How the objects are linked:
* | ve ke zo vo ku
koz | sib vab lav pif sez
dal | giz vad sak kot lib
kig | tid fuf pif gal mel
tif | zek bem bam vev dez
zek | tov gam zep nek vir
ziv | maf ran pid lav dak
nug | fis taz gal biz fon
deg | kes pov gil did maz
ked | bem vul vir nof sug
mok | koz veg kuz gim fuf
veg | vab tid rin mok gim
fad | bam vir gos bem tif
big | kot zik vad gog pag
zub | laz seg vib mil nid
mel | mok gal tid fis fam
beg | sug laz ked rop sud
giz | ber vup tas kat nes
vam | vid sel fut pef pul
vir | pok nek tov fad bem
ses | bof gak ger dul dav
ket | zub gon sud dit buk
tov | biz ruf taz gos pok
lav | fer ziv bav dak sib
fev | sak nes sep vad dal
fef | pul baz vam vog zur
zud | zet gaf zin zop bom
fuf | sez gim koz kig gal
pez | raf bis dav kif lef
biv | kud san pag leb gaf
mil | beg zub fum nid tuv
sak | tas fab zur vup giz
fis | gim mel veg fam poz
zap | pip lef vav vas fut
pid | gat bas duk bav maf
seg | fum sud gis zub mil
fut | pez vas pip sov vid
kot | kat dal vup lib ges
buk | nid dit zub fol ger
ges | fev lib kat lim zik
bam | zep pok fon gam zek
vup | rus sak pob giz kat
taz | mel ser kig nug biz
gak | tir dip fol ses dul
ser | gal poz fuf taz nug
vib | vul gis vev fum laz
dar | maz pim deg ruz bas
pim | did gat pov dar ruz
rus | fef tas gid ber sep
kun | sel bib tar gid baz
poz | kig fam gim ser taz
kat | sep giz rus nes fev
kes | zop fil gaf nik gul
lef | bon kif raf zap vas
vev | nek tif gam dez vul
vid | lef sov pez bor tar
bof | dit tir gon sig tel
vav | ses raf dip bon pip
maz | gul did kes duk vin
fol | tuv buk mil ger tir
nus | dip dav sig raf vav
lim | vad ges nes zik big
vin | pov duk gul gat pim
kif | vav pez nus lef zap
dez | vir vev zek vul ked
zop | san zud pek bom zaf
pov | fil doz zaf deg did
foz | lim pag lib kud zin
pek | gog zin zik zet san
gul | zaf nik zop doz pov
gid | vam kun sul baz fef
dip | ger tel buk gak ses
duk | doz maz nik vin gat
vas | bis zap bon fut sov
zep | taz lek poz ruf tov
dak | por lav maf sib tos
zin | big kud lim pek zet
san | foz zet gog biv leb
nik | bom kes zud gul doz
tir | ket ger tuv bof sig
tel | fol sig dit dip gak
fab | pob sep vog sak vup
tid | kuz sez tos veg mok
nof | tif ked fad sug gis
tos | ran sib por rin kuz
rin | ziv tos gab kuz vab
ger | gon fol nid tir bof
biz | fam nug mel fon lek
gil | gaf zaf biv fil kes
leb | zin biv foz gaf zud
vul | fad dez nek ked nof
nid | rop mil laz tuv gon
sez | rin pif sib tid veg
bib | sul pul bor kun gid
bon | dul vav gak pip bis
vog | bib fef pef zur pob
gog | lib big dal pag foz
doz | gil gul bom pov deg
gal | veg kig sez mel fis
pif | tos koz dak sez tid
gis | dez sug tif vib fum
sov | kif fut bis vid bor
sud | vib rop sug seg zub
pef | bor vam sov pul bib
gab | pid por ruz ran ziv
ruz | duk dar did bas pid
lib | nes kot giz ges lim
fam | fuf fis mok poz ser
gim | pif mok vab fuf kig
pob | gid zur bib tas rus
bem | gam fad pok tif vev
zur | kun vog pul pob tas
kuz | lav rin ran vab koz
bas | vin ruz maz pid bav
pok | lek gos biz bam gam
sep | zur ber fef fab sak
por | bas fer dar gab ran
tas | baz pob kun rus ber
sug | vev nof bem gis vib
fer | ruz maf pim por gab
fon | poz biz fis lek zep
pul | tar pef vid bib kun
laz | nof fum vul beg rop
raf | gak nus tel vav bon
gos | fon tov nug pok bam
rop | gis beg nof sud seg
nes | fab kat ber fev vad
tar | vas bor lef sul sel
pip | dav bon ses bis pez
bom | biv zop zet zaf gil
fil | zud gil leb kes nik
sel | sov sul vas vam pef
vab | dak kuz ziv koz pif
sul | fut tar zap sel vam
pag | ges gog kot foz kud
bav | pim pid vin maf fer
nek | gos zek ruf vir fad
dit | mil ket seg buk fol
kud | zik foz ges zin pek
baz | pef gid sel fef vog
zik | dal lim fev big gog
gam | ruf bam lek zek nek
gon | seg tuv rop ket dit
lek | ser fon fam zep ruf
dul | sig ses tir dav nus
tuv | sud nid beg gon ket
bis | nus pip dul pez kif
fum | ked vib dez laz beg
zaf | leb bom san gil fil
sig | buk bof ket tel dip
gat | deg vin doz pim dar
ber | vog rus baz sep fab
gaf | pek leb kud zud zop
vad | vup fev fab dal kot
did | nik deg fil maz duk
zet | pag pek big san biv
ran | bav gab bas ziv lav
maf | dar bav gat fer por
sib | gab dak fer tos rin
dav | tel dul bof nus raf
ruf | nug zep ser tov gos
bor | zap vid kif tar sul

In the rows, zero is written as 472.

The rows follow the links: the fewer symbols apart two objects are, the more alike their rows tend to be.

Each row is also shifted at random along 7 hidden directions that mean nothing.

Each row, then its object:
[ 520  393  479  524  495  545  475  591  423  503  522  451  404  427  504  474  406  494  432  483  493  377  455  543  461  499  491  450  375  483  543  464  459  406  513  451  487  504  463] | pok
[ 492  470  492  475  281  530  350  480  195  477  566  667  407  466  569  481  380  467  469  556  492  418  336  539  499  541  491  651  477  560  560  290  489  393  448  554  519  471  575] | dak
[ 420  480  520  478  490  495  451  412  567  398  414  426  542  519  521  515  563  432  444  418  477  497  525  401  449  442  418  542  554  438  383  543  461  465  437  469  618  495  387] | giz
[ 456  530  491  395  357  454  309  517  585  384  387  482  600  485  535  487  559  492  472  540  476  550  540  431  462  434  436  464  552  398  421  405  475  436  408  592  510  512  432] | bib
[ 453  511  168  403  515  526  234  700  381  341  449  634  417  485  381  575  433  545  388  493  594  571  408  472  454  500  418  463  556  518  472  489  443  324  379  611  615  626  387] | kun
[ 519  435  569  440  360  477  435  563  482  507  525  450  480  402  527  423  438  467  479  529  441  420  479  533  487  464  518  418  378  461  542  361  483  410  480  506  353  428  470] | bem
[ 467  488  316  436  558  434  447  432  336  428  514  603  399  477  355  517  456  497  483  445  516  548  340  480  495  566  452  520  598  588  502  608  480  524  464  505  586  512  506] | ruz
[ 524  452  657  482  346  490  552  334  570  443  524  386  561  466  462  352  540  417  513  457  364  529  436  488  453  465  470  536  479  505  509  395  526  460  462  488  344  368  478] | ser
[ 525  422  436  450  498  491  470  537  562  389  509  413  472  436  385  454  519  473  458  533  463  541  444  507  488  551  439  385  486  456  546  464  468  453  461  528  412  511  487] | gim
[ 495  480  534  482  374  467  449  407  560  384  515  386  565  438  439  392  513  414  479  366  360  551  400  486  480  395  506  505  464  471  435  485  509  372  431  460  417  407  406] | rop
[ 434  534  450  317  361  416  459  439  556  469  422  508  578  528  469  430  530  493  563  522  506  593  561  416  425  448  429  461  548  454  471  428  487  563  403  551  355  417  449] | rus
[ 522  462  529  430  418  440  488  340  467  480  542  456  498  474  443  378  457  464  500  406  453  573  346  517  439  479  506  574  525  584  527  570  530  465  435  487  458  388  415] | bam
[ 410  524  403  341  401  483  421  335  312  324  601  588  394  512  308  444  437  339  445  348  482  637  259  436  502  510  462  598  586  614  482  482  524  380  310  542  388  373  400] | biv
[ 452  478  580  546  457  393  526  391  566  472  447  452  573  462  542  512  602  432  520  516  395  430  549  434  521  495  450  517  535  449  409  450  439  550  532  439  593  467  549] | vin
[ 461  559  329  608  576  506  515  374  318  541  482  558  367  580  371  455  355  470  375  354  513  533  355  477  409  426  504  674  479  657  409  455  487  329  426  391  543  441  407] | bor
[ 458  469  514  516  580  582  449  533  438  491  408  408  351  492  498  514  387  474  339  485  529  370  505  447  461  441  482  372  377  376  439  423  476  415  470  459  423  532  446] | pef
[ 498  465  495  432  397  462  465  491  354  574  505  532  437  437  510  421  367  522  521  449  474  409  435  522  455  432  539  458  393  512  529  469  507  491  505  466  374  414  487] | laz
[ 518  397  591  641  560  610  554  467  480  422  532  339  356  450  436  463  449  376  334  467  415  379  410  506  504  517  477  463  365  447  493  357  469  329  494  415  418  491  492] | tid
[ 490  481  381  532  510  459  378  632  632  386  420  377  547  416  455  506  533  491  433  480  422  492  527  482  510  414  479  348  436  362  401  467  427  359  475  467  518  568  440] | bof
[ 462  437  640  627  436  475  577  548  484  601  442  476  477  436  644  539  504  449  498  620  407  211  670  463  530  486  474  437  342  378  459  225  403  528  616  397  466  480  641] | pim
[ 502  433  615  445  455  532  353  302  250  424  494  529  379  462  571  494  404  487  418  446  521  435  246  504  488  546  498  605  586  509  521  657  552  517  469  540  675  516  497] | rin
[ 514  460  437  603  372  469  460  642  576  462  530  485  574  416  465  455  523  443  479  482  355  449  536  524  482  426  476  517  384  536  465  266  419  271  493  452  470  458  451] | vul
[ 526  452  495  417  391  444  440  432  472  461  487  536  545  456  484  435  514  537  547  490  461  531  418  506  438  514  457  540  566  554  544  543  508  532  489  550  538  465  485] | poz
[ 445  507  535  390  511  541  416  337  456  367  436  427  426  522  404  448  455  434  393  373  506  565  372  406  442  445  457  470  548  461  430  570  550  448  374  537  426  456  372] | vog
[ 471  498  358  515  592  421  474  490  578  509  322  441  558  493  491  506  525  604  517  449  493  487  569  442  423  407  455  415  519  410  384  660  453  593  546  423  635  572  473] | pip
[ 471  510  470  385  344  513  210  504  451  309  409  485  548  451  546  489  488  505  439  470  476  544  391  463  486  416  470  469  546  367  425  515  513  398  392  602  559  561  434] | bis
[ 519  455  433  457  439  376  462  504  420  622  470  589  531  461  567  470  454  600  575  512  515  447  491  543  419  494  497  567  519  600  538  583  463  568  550  475  642  471  482] | gam
[ 489  560  449  480  409  350  436  365  508  512  457  492  584  488  461  412  491  496  523  413  418  591  417  487  460  398  526  575  539  556  415  529  498  450  447  456  525  409  440] | ger
[ 479  474  344  366  429  497  424  477  291  397  571  589  366  463  352  461  402  461  482  501  518  555  315  504  509  572  466  468  512  531  572  441  492  471  409  552  365  471  536] | fer
[ 523  451  649  544  348  466  464  424  539  486  516  422  565  437  567  417  512  432  477  455  377  445  460  511  468  434  507  588  453  516  476  405  491  376  484  464  512  411  438] | nek
[ 426  486  659  498  480  524  622  331  468  589  429  409  436  548  546  434  438  420  458  442  484  376  565  406  422  411  479  503  400  436  429  392  500  537  485  400  346  370  464] | fab
[ 487  490  471  320  480  403  356  479  554  424  411  376  506  421  466  446  472  527  488  481  491  554  437  477  499  443  512  285  498  340  469  642  510  545  436  534  410  506  440] | tir
[ 411  419  422  357  576  512  432  514  331  419  483  509  325  451  466  563  409  459  443  458  575  403  432  443  520  544  454  359  489  395  509  627  465  572  468  495  499  538  481] | zop
[ 494  468  492  453  423  487  411  454  410  446  504  454  458  438  475  427  410  472  458  385  443  477  368  508  475  418  525  479  440  471  476  538  514  412  451  470  445  448  429] | seg
[ 495  434  549  340  467  415  576  376  580  487  467  350  501  464  457  403  527  484  568  577  488  534  509  473  489  546  456  322  485  343  560  525  493  696  484  486  285  441  573] | sib
[ 467  544  490  532  325  468  366  464  454  484  421  530  577  508  587  465  481  497  481  489  440  483  499  467  447  381  486  609  487  462  396  344  474  390  451  488  555  476  481] | lef
[ 527  423  601  609  471  469  541  468  700  433  440  354  617  440  519  465  633  460  491  524  361  445  569  475  477  482  429  488  489  439  449  431  444  466  551  451  573  505  503] | fuf
[ 465  473  322  527  680  588  478  516  482  381  448  342  332  510  318  484  402  446  313  377  524  529  396  457  459  447  464  370  407  401  422  543  476  347  406  418  413  553  388] | fut
[ 412  476  548  297  351  467  309  444  328  398  473  605  463  448  570  539  468  457  500  485  523  440  421  428  516  514  460  493  582  448  490  537  502  552  426  600  546  480  473] | san
[ 492  501  483  602  532  367  645  346  551  635  434  423  565  501  492  413  490  514  556  368  403  458  534  484  419  378  525  565  448  550  399  580  473  550  568  306  546  393  469] | mil
[ 485  558   73  390  580  361  481  559  656  370  477  446  547  492  144  409  530  516  518  420  467  795  443  477  453  456  443  338  538  524  450  558  448  423  373  480  330  489  403] | ses
[ 413  511  498  496  434  438  564  439  453  535  503  550  476  511  462  485  491  398  495  471  453  438  554  420  477  468  456  549  465  556  441  323  444  458  468  441  418  379  473] | foz
[ 467  504  514  441  465  519  402  406  440  438  415  415  453  492  495  442  422  487  429  425  485  495  413  456  460  410  499  441  458  383  431  518  528  467  430  489  422  487  452] | pez
[ 521  402  466  393  626  462  455  462  482  460  463  398  403  422  431  472  438  540  450  407  530  488  377  507  456  509  497  366  517  477  529  793  510  552  497  481  558  523  395] | vir

Start, symbols taken left to right, then the object you end at.
Answers are names.
[ 485  439  217  449  571  497  524  573  455  384  553  486  393  475  275  474  465  470  476  505  511  578  409  506  495  579  419  392  473  489  553  473  429  469  442  471  386  530  523]
ve vo zo vo zo ke ve ve: zud
[ 521  408  464  517  497  528  573  506  519  472  545  389  447  457  401  405  456  444  459  452  445  481  450  525  452  489  472  455  388  500  539  435  473  412  476  426  363  441  451]
vo zo zo ku ku vo zo zo ke: kuz
[ 511  496  615  530  282  426  499  418  563  498  520  458  617  446  513  375  525  424  532  438  326  484  488  495  466  388  516  573  429  537  453  317  498  378  476  457  392  347  461]
vo ve ke ve vo zo ku ke: gos
[ 526  369  613  596  480  624  491  546  439  454  499  410  407  417  548  482  438  456  396  470  431  300  463  518  468  478  476  467  359  433  515  407  478  382  543  449  494  517  486]
ke vo vo zo ve ke ku: gim
[ 495  380  540  525  653  579  633  407  500  433  512  271  316  465  375  439  434  402  381  460  477  433  417  483  503  546  469  326  374  360  523  517  486  504  489  391  311  486  518]
ve ku vo vo zo ke ke ku: fer
[ 480  493  469  366  287  404  458  425  545  394  520  499  600  467  442  414  577  447  590  572  413  606  472  471  510  528  433  481  548  450  523  359  475  537  428  554  348  424  566]
zo vo zo ku ke ve: gul
[ 526  433  547  405  442  433  415  442  361  577  420  601  490  442  611  492  461  635  568  532  530  393  456  511  426  525  480  523  567  538  561  658  513  668  580  549  665  516  531]
vo ve zo ku ku ke ku ku: kig
[ 525  383  427  523  605  571  534  605  602  367  510  324  404  418  338  468  503  448  398  507  452  475  472  501  495  542  428  295  395  403  535  449  448  403  485  470  359  550  475]
vo ke zo ke ku vo vo ku: gim
[ 471  552  495  436  384  452  380  369  480  423  420  467  551  492  476  419  482  494  487  417  432  572  405  455  455  389  499  513  531  458  412  503  533  456  424  511  461  449  449]
ve ku ke ve ke: bof
[ 466  450  434  485  594  382  550  483  554  507  409  476  511  451  480  544  569  533  549  539  477  431  579  443  504  538  429  385  536  430  462  598  421  672  581  440  595  539  560]
vo vo zo vo vo vo ve: deg
[ 491  453  541  515  537  459  491  400  505  495  439  360  478  449  506  451  452  487  458  368  441  442  436  482  464  402  523  446  448  424  423  650  496  498  510  391  533  471  433]
ve ve ke ku vo zo zo vo: nek
[ 486  436  402  444  536  461  484  660  512  553  438  377  418  416  491  473  398  532  474  539  509  383  572  516  494  440  518  229  304  314  504  464  433  510  520  420  318  520  506]
ku zo vo zo ve ve vo ku: dez
[ 521  424  428  510  477  469  552  510  567  480  501  439  539  459  435  430  525  506  528  476  439  505  503  511  439  493  444  485  466  519  524  496  459  485  515  447  480  471  472]
ke ku ke zo ke ve ve zo: lav
